Where the symbols take the units:
ber: σ>kop, π>zor, ε>., ζ>ton, τ>mek, κ>zum
rel: σ>., π>res, ε>ver, ζ>pon, τ>vut, κ>rit
viv: σ>., π>kel, ε>sig, ζ>dal, τ>puz, κ>pon
dal: σ>., π>buz, ε>rul, ζ>rit, τ>rif, κ>viv
ruz: σ>kun, π>pem, ε>kud, ζ>kar, τ>vit, κ>fid
tuf: σ>fid, π>tam, ε>., ζ>kud, τ>ton, κ>zor
kun: σ>res, π>mut, ε>ruz, ζ>paf, τ>ver, κ>maf
ton: σ>ves, π>tuf, ε>., ζ>pim, τ>tam, κ>ber
fiv: σ>vof, π>ves, ε>tam, ζ>pem, τ>fid, κ>num
vig: σ>tar, π>muz, ε>kir, ζ>num, τ>pif, κ>pek
vit: σ>ver, π>ruz, ε>pim, ζ>fad, τ>pem, κ>ves
tam: σ>fiv, π>ton, ε>., ζ>nez, τ>tuf, κ>mek
rul: σ>dal, π>rav, ε>kop, ζ>teg, τ>ger, κ>sig
pim: σ>vit, π>kud, ε>., ζ>vel, τ>nez, κ>ton
ver: σ>rel, π>kun, ε>vit, ζ>tef, τ>mut, κ>teg
mef: σ>., π>bef, ε>maf, ζ>res, τ>rit, κ>buz
lok: σ>pek, π>vel, ε>., ζ>kir, τ>bav, κ>nez
paf: σ>bil, π>taf, ε>kar, ζ>sav, τ>tef, κ>kun
res: σ>., π>vut, ε>kun, ζ>bil, τ>rel, κ>mef
bef: σ>., π>rit, ε>vof, ζ>vut, τ>mef, κ>rif
pon: σ>., π>bil, ε>tef, ζ>viv, τ>buk, κ>rel
zis: σ>rav, π>num, ε>zor, ζ>fid, τ>kop, κ>pif
fid: σ>maf, π>fiv, ε>tuf, ζ>ruz, τ>ves, κ>zis
puz: σ>., π>viv, ε>tar, ζ>rif, τ>kel, κ>buk
maf: σ>mef, π>vof, ε>fid, ζ>kun, τ>teg, κ>rav
kir: σ>vig, π>zum, ε>., ζ>mek, τ>dus, κ>lok
rif: σ>., π>dal, ε>ger, ζ>bef, τ>buz, κ>puz
rav: σ>buz, π>ger, ε>zis, ζ>maf, τ>rul, κ>sav
mut: σ>vut, π>ver, ε>pem, ζ>taf, τ>kun, κ>vof
vof: σ>bef, π>teg, ε>fiv, ζ>mut, τ>maf, κ>ger
nez: σ>pem, π>pim, ε>., ζ>lok, τ>kud, κ>tam
rit: σ>., π>mef, ε>teg, ζ>rel, τ>bef, κ>dal
zum: σ>muz, π>dus, ε>., ζ>ber, τ>kir, κ>vel
bil: σ>., π>buk, ε>paf, ζ>kel, τ>pon, κ>res
zor: σ>zis, π>mek, ε>., ζ>tuf, τ>ber, κ>dus
sav: σ>kel, π>tar, ε>pif, ζ>rav, τ>sig, κ>paf
num: σ>ger, π>kop, ε>mek, ζ>fiv, τ>zis, κ>vig
pek: σ>taf, π>fad, ε>lok, ζ>vig, τ>kar, κ>pem
dus: σ>pif, π>kir, ε>., ζ>zor, τ>zum, κ>bav
kar: σ>paf, π>pek, ε>bav, ζ>pif, τ>fad, κ>ruz
vut: σ>., π>rel, ε>mut, ζ>buk, τ>res, κ>bef
teg: σ>rit, π>maf, ε>ves, ζ>ver, τ>vof, κ>rul
ger: σ>rif, π>rul, ε>num, ζ>vof, τ>rav, κ>tar
taf: σ>buk, π>tef, ε>pek, ζ>tar, τ>paf, κ>mut
kop: σ>rul, π>zis, ε>ber, ζ>ves, τ>num, κ>muz
buk: σ>., π>pon, ε>taf, ζ>puz, τ>bil, κ>vut
kud: σ>ruz, π>nez, ε>., ζ>bav, τ>pim, κ>tuf
ves: σ>teg, π>fid, ε>ton, ζ>vit, τ>fiv, κ>kop
muz: σ>sig, π>pif, ε>zum, ζ>kop, τ>vig, κ>fad
mek: σ>num, π>ber, ε>., ζ>tam, τ>zor, κ>kir
kel: σ>., π>puz, ε>sav, ζ>buz, τ>viv, κ>bil
fad: σ>tef, π>kar, ε>vel, ζ>muz, τ>pek, κ>vit
buz: σ>., π>rif, ε>rav, ζ>mef, τ>dal, κ>kel
bav: σ>kar, π>lok, ε>., ζ>dus, τ>vel, κ>kud
vel: σ>fad, π>bav, ε>., ζ>zum, τ>lok, κ>pim
pem: σ>mut, π>vit, ε>nez, ζ>pek, τ>ruz, κ>fiv
tef: σ>pon, π>paf, ε>fad, ζ>sig, τ>taf, κ>ver
sig: σ>viv, π>sav, ε>muz, ζ>rul, τ>tar, κ>tef
pif: σ>sav, π>vig, ε>dus, ζ>zis, τ>muz, κ>kar
tar: σ>puz, π>sig, ε>vig, ζ>ger, τ>sav, κ>taf

The rows follow the links: the fewer symbols apart two units are, the more alike their rows tend to be.

Here are some units, each with a row of numbers. One shown again gets a slightly different row.
paf
[-205 -243 -131 -813  113 -208  291  -28 -755 -315 -149 -840  -76  231  387 -136 -703 -344  288 -277  139   96  632 -492  743  310 -544 -191 -431 -330  130 -257   80 -282 -284  220 -309 -341  142 -183   31  597 -204  127  137   36   88 -513  744   -8  837 -991  804 -315]
maf
[ 596 -611  250  256 -123  -35 -445   73  222 -227   89 -437  191   30 -217 -399 -782 -322  370 -507 -725   53   98 -549  212  730 -377 -831  -70 -466  318   15  360   94 -416   57  487  104  998 -226 -155  569  406 -390  427 -428 -265  286 -587 -376 -650 -739  105  -35]
tuf
[ 298  356  226  621  -71  -28 -409  -77  751  -59  -33  313  893   -9  -65    2  184  149 -528  283 -251  963  -47 -231 -173  596 -688 -703 -196  285  687  -99 -507  664  -55  -85  315  417  791 -319  505  232  273 -711 -367 -428 -100  195 -280  102 -653  -85  210   -6]
pon
[ -72  868 -278 -100   21 -527  791  206 -673 -367  -55  232 -757  813  231  455 -238  -21  252  -62  570 -658  271   65   33 -141  156  116  496  -79  285 -222  629 -118  -92 -869 -163  -98 -774  131   93  176 -229  527 -164  706  561 -717  190 -300  458   86 -235 -355]
vof
[  122  -528   120   137  -326   202  -543    37   431   453   567   207  -716  -221     9  -134  -236  -558   404   -46  -840  -269    95    53   -38   236   482   145  -251  -384  -307   -19   -39   338    23   642   109   527   548   301  -939   -23   376   301   412  -317  -573   490 -1115  -922  -227   286  -618    -9]
kun
[-447  -82   31 -200   47 -170 -112  405 -554  -97  146 -579 -238  390  269 -419 -537 -477  167 -540 -285  625  586 -409  582  855 -423 -609 -258 -320  657 -259  137   97 -285  193  351  131  562 -192 -254 1003  464  270  106 -290  -96  -71 -251 -377  -30 -822  183 -418]
sav
[ 298 -767  212 -882   47 -404  668 -186  119 -106 -310 -425  127 -271 -180   12 -854  -26  171 -438 -166 -463   -3 -375  378 -189 -626   54 -219 -499 -630  -99  157 -446  -22  -96 -303 -684  134 -527 -332  -17 -813 -272  614 -300  129 -456  573  395  410 -676  634 -136]
kop
[  52 -291  271  458  215  283 -260  368 -410  135   94  132  617 -246 -786  -62  213  606  -68 -516 -277  -61 -467 -116 -281 -863  404  -26  648  115 -530  953  522 -429  -57 -329  477 -417 -233  613  233 -424  -99 -659  349  204 -221  334  186  510 -599   23   -5  544]
mek
[  267  -193   150   231  -267   424  -153  -324  1136   265  -227   451   438  -663  -107    61   594   236  -437   763   -43    50  -563   434  -537  -123   134   472  -418   505  -291   209  -807   422   431   114  -201   390   206  -157   -46 -1000  -278  -169   -95  -529  -351   503  -115   181  -217   739  -445   215]
muz
[-575 -214   69   58  436  -17  150  100 -548  170  -94 -316  455 -262 -269   57  383  488   87 -254  405 -282 -614   60  165 -932  112  208  845   26 -580  622  315 -721   44 -223  -33 -772 -783  605  198 -292 -218 -207  311  517  113  -23  651  629   87  -93  237  360]
num
[  163  -889   223  -235  -198   399  -551  -224   475   602   140   216   313  -780  -311  -137   279   174  -423   177  -250    23  -605   220  -272  -493   441   733  -235    87 -1100   667  -373   -55   256   873    26  -172   278   159  -723  -728    55  -204   426  -128  -741   549   -18   183    81   425   -95   547]
bil
[ 369  286 -117 -396   54 -610  811  -30  -77 -491 -459 -194 -426  753  382  -33 -588 -337  189  271  471 -200  572 -160  320  493 -571 -139 -391 -180  573 -634  117  -14  102 -470 -456  -29  -14 -720   61  292 -566  210 -103  -69  410 -639  374  151  731 -434  386 -530]
puz
[ 475 -239 -160 -722 -464 -165  723 -301  335 -133 -350  344 -824  -66   52  281 -265 -205   11  458  191 -764  173  221   -8 -212  115  655 -311  -12 -582 -346 -411 -189  304  -67 -620   78 -226 -389 -547 -606 -834  509   53 -149   65 -289  -95   32  709  428 -249  -54]
rif
[ 955 -294  238 -284 -619  -72  308 -411  939   18  -72  689 -600  -45 -216  123 -412 -261  -24  430 -337 -625  -90  310 -543  121   71  477   70 -132 -561  -50 -102  -40   33 -259 -206  240  438 -351 -574 -684 -624  -21   80 -564   -8  275 -526 -322   97  702 -575 -170]
ger
[ 507 -869  128 -314 -349  254   76 -274  667  181   39  285 -521 -547 -381   87 -585 -416  316  -92 -638 -750 -289  226 -158 -354  363  654  101 -495 -903  278 -129 -229  180  357 -182 -107  151   88 -929 -463 -318  -48  444 -449 -455  397 -199 -365   28  356 -651  378]

Each walk starts at a row. The symbols on each line, taken left to right, move it on to the next unit.
Each answer is a row, close to the row of the unit it stands for.
[1156  -30  232  -74 -354 -287  541 -373  825 -557 -768  224   12   -4 -416  247 -777   74 -158  144 -116 -375   54 -113 -152  302 -566 -280 -155 -344   49 -266  304  -64  128 -408 -148  215  687 -652   12 -276 -672 -406  294 -540   24  -78   78    6 -103  -59  -58 -154]
π ζ τ ζ [ 274  414  -12  -36 -217 -352  222  -23 -150 -300 -102  -23 -313  689  407  107 -523 -327  203  157  116  182  767 -260   -5  984 -639 -722 -221  -37  941 -907   21  524   34 -218   31  606  506 -507  131  740  235  149 -176 -196  417 -257 -301 -443    2 -383  113 -408]
ε σ ε π τ π σ [  -6  373 -444  -41 -388 -159    8 -138  183   33   65  456 -740  350  492   38   65 -413  226  417  -34 -286  422  399  255  640  167  -26 -372    2  486 -725 -287  464  187  135  -96  783  214 -307 -665  249  462  788 -269  -55  181  283 -673 -819  127  513 -389 -505]
[ 759 -813  438 -180 -368 -132  324 -290  322 -322 -480 -310    8 -268 -675 -134 -854  -94  215 -395 -572 -248 -101 -311  -23  150 -378  -75  114 -604 -189   10  109 -397 -288   -8  110 -310  907 -457 -433   49 -484 -671  578 -667 -346  -47   13  329 -122 -696  303  242]
π κ τ ε κ [-700 -133 -185 -479  424  -60   38  246 -391   37   19 -868  790 -107  166 -493   84  -33    4 -225  223  632  244 -221  631    0 -700 -223 -453  -18   51 -109 -495   40  149  487   -5 -293 -185 -106  399  376   -1 -163 -118   21   -6 -369  763  621  562 -918 1079  -48]
κ κ κ π π ζ [ -338   126   173   710   165   407  -678   510  -272    88   381   206   253   -48  -469  -197   492   346    94  -652  -504   450  -281  -143  -216    21   501  -467   765    44    29   528   457   -11  -438   -21   667     8  -233   684   411   106   712  -495   139   719  -139   418  -355  -186 -1025    52  -348   365]
[ -406   211  -316  -213   249  -129   165   457 -1116  -182   122  -253  -672   294   115  -158   -47   -29   566  -765   143  -249   167  -133   465  -615   258   247   660   -97  -196   141   782  -442  -349  -259   -21  -475  -980   553   -74   378   116   157   235   679   408  -500   146  -154   320  -478   158   -59]
τ π τ σ [  -35   154  -582  -396  -190  -147   581   -52    -9    94   -21   147 -1133   374   655   190  -144  -560   -10   518   358  -476   442   215    28   254    81   461  -452   161  -263  -583  -336   343   210    81  -547   193  -307  -139  -496  -106  -149   818  -310    53   516  -425   -10  -419  1104   673     1  -471]
π π κ ε π [ -532  -170  -654  -103  -173    89  -318    80  -457   427   567    33  -908    33   597  -364    32  -707   433  -142  -182  -137   534    55   386   239   344    21  -244  -116  -150  -252  -164   385   -71   903    35   277   100   327 -1012   246   775   722   -35   101   -94    79  -667  -948   117   181  -500  -257]
[-476  289 -495  194   42  289 -434 -103  179  287  559  251  155 -131  631  -49  733  -80 -340  476  375  678  115  379 -217  513  -38  139 -335  553  402 -577 -756  748   57  603   99  549  -80    6   12    2  541  388 -498   22  -87  463 -445 -199  156  479  -22 -178]
ζ σ κ π ε [-809 1126 -312  704  300   13 -526  138 -543  -17  284  140  226  459  410   97  707  212 -244   48  404  513  175  106 -112    6   62 -539  213  625  672   12  127  418  -90 -159  570  357 -460  348  745  298  731  137 -636  702  369  145   95  125 -286  230 -195   95]
σ ε ζ κ ζ τ [-839  157 -522 -223  224   84 -164  183   64  281  120   10  -90  -70  627  152  606  117 -232  688  710  502  -35  467 -135  167  -52  556 -665  591  115 -381 -878  335  189  473 -585  157 -476    5  206 -111  105  527 -597  296   55   91  425  260  573  619  188  -96]
[ -54  -48 -104 -407   24  172  -38 -233  600   56 -147   49  272 -279  303  477  535  251 -506  867  388  -14  -53  615 -131 -375  -19  944 -438  533 -499   61 -750  137  380  279 -698  -53 -473 -260  119 -880 -650   30 -175 -205   33   87  568  437  495  756  173  108]
σ ε ζ κ ζ τ [ 672  -64  490  290  -88  230   12 -161  884 -185 -492 -181  983 -374 -328  112  -14  426 -579  177 -103  530 -339 -195 -364  279 -728 -230 -401  208  145  152 -547  142   65 -231  -74 -264  450 -585  410 -278 -515 -629  -34 -790 -253  402  228  879 -290 -156  254  258]
σ ζ σ ζ ε ε [-438  438 -188  328  357   -6 -301  114  106   -5   53 -278  647  317  387  -91  500   83 -374  195  244 1005  429  -70   75  693 -594 -718 -311  338 1038 -480 -630  651 -133  -38  -16  390  403 -458  603  418  473    8 -471 -166   60   45  117  108  -73 -297  480 -327]
[-966 -135 -498  -67  198  463 -885  174 -402  652  682 -323 -145 -268  560 -225  552 -431  109 -131 -149  456   -4  221  174  141  479  -60 -364  175   16  -33 -532  388  -44 1093  138  306 -105  455 -278  304  901  300 -275  380   -6  470 -225 -488    4  113  -68   20]
σ ζ σ ζ ε ε [-384 -757 -197 -538  176  233 -167 -148  147  304   99 -200  296 -707 -134  -13  300   74  -35  384  285 -108 -195  420  212 -928  354  903 -405   25 -830  293 -593 -265  294  501 -452 -576 -303  114 -517 -670 -483  -66  155   77 -215  128  577  388  521  282  402  248]
ζ ζ τ κ [ 339 -670  638  116    5  171 -280  -58  566 -126 -250 -534 1010 -637 -607 -101 -307  244 -385  -16 -381  350 -341 -432  -13 -104 -505 -158 -183 -122 -458  369  -61 -349 -246  162  159 -407  707 -226  159 -219 -235 -722  576 -396 -693  221  389  555 -380 -761  386  375]
[-534 -367 -537 -558 -234   62  291  -38 -417  286  284 -204 -943  -36  322 -129  -90 -533  469  -81   23 -348  463  337  545 -178  471  600 -481 -177 -545 -195 -234 -114  226  721 -550 -108 -327   26 -872   99 -148  616  200  123   23 -438  109 -307  957  149  173 -258]
ζ ζ τ κ π π τ [  65 -644  -97 -703 -254  -86  456 -219  112  118 -142   55 -557 -329   -9  -89 -317 -229  340    8  -82 -594 -227  219  201 -498  375  853 -294 -247 -928  154    1 -378  248  464 -543 -312 -121  222 -921 -251 -770  304  503 -139 -284  -43  126  -61  685  175  161   18]
ε κ τ ζ ζ κ [ -36 -556   17 -460  214  146  201   20   69   99 -424 -780  788 -251 -405  -15 -132  128 -209 -146   22  197 -147 -178  273 -465 -502   47 -195 -177 -430  143 -192 -421   46  219 -214 -862  126 -201   81  -75 -601 -556   58 -274  -25 -352  934  875  642 -573  825  287]
[ 107 -102  186 -145  -16 -513  559   98 -616 -171 -281   48 -496    5 -384  197 -279  117  400 -625   82 -702  -50  -69  291 -768  271  502  638 -198 -518  255  888 -864 -160 -543    3 -650 -682  410 -151  -40 -567  155  260  383   58 -508  402  380  193  -88 -109  187]
ε τ σ τ ε ζ ζ [  38 -235   86  438  128  385 -690  184   44  194  187 -452  876 -307  -96 -360  -43   15 -131 -309 -607  927  -98 -358   50  490 -374 -722    5 -101  393  332 -155  376  -93  432  481  -72  739  -71   89  372  630 -588  138 -430 -520  599  -54   58 -891 -832  526  227]
σ ζ ε τ π [-806  -68   -2  320  364  281 -644   11 -470  294  147 -624  620  -85  149 -517  134 -171  101 -284 -176  937  132 -398  469  540 -375 -842 -365   -5  707  -10 -424  131 -265  699  509 -172  458  203   97  870  518 -228 -104   69  -76  131  -20   91    0 -635  696    3]
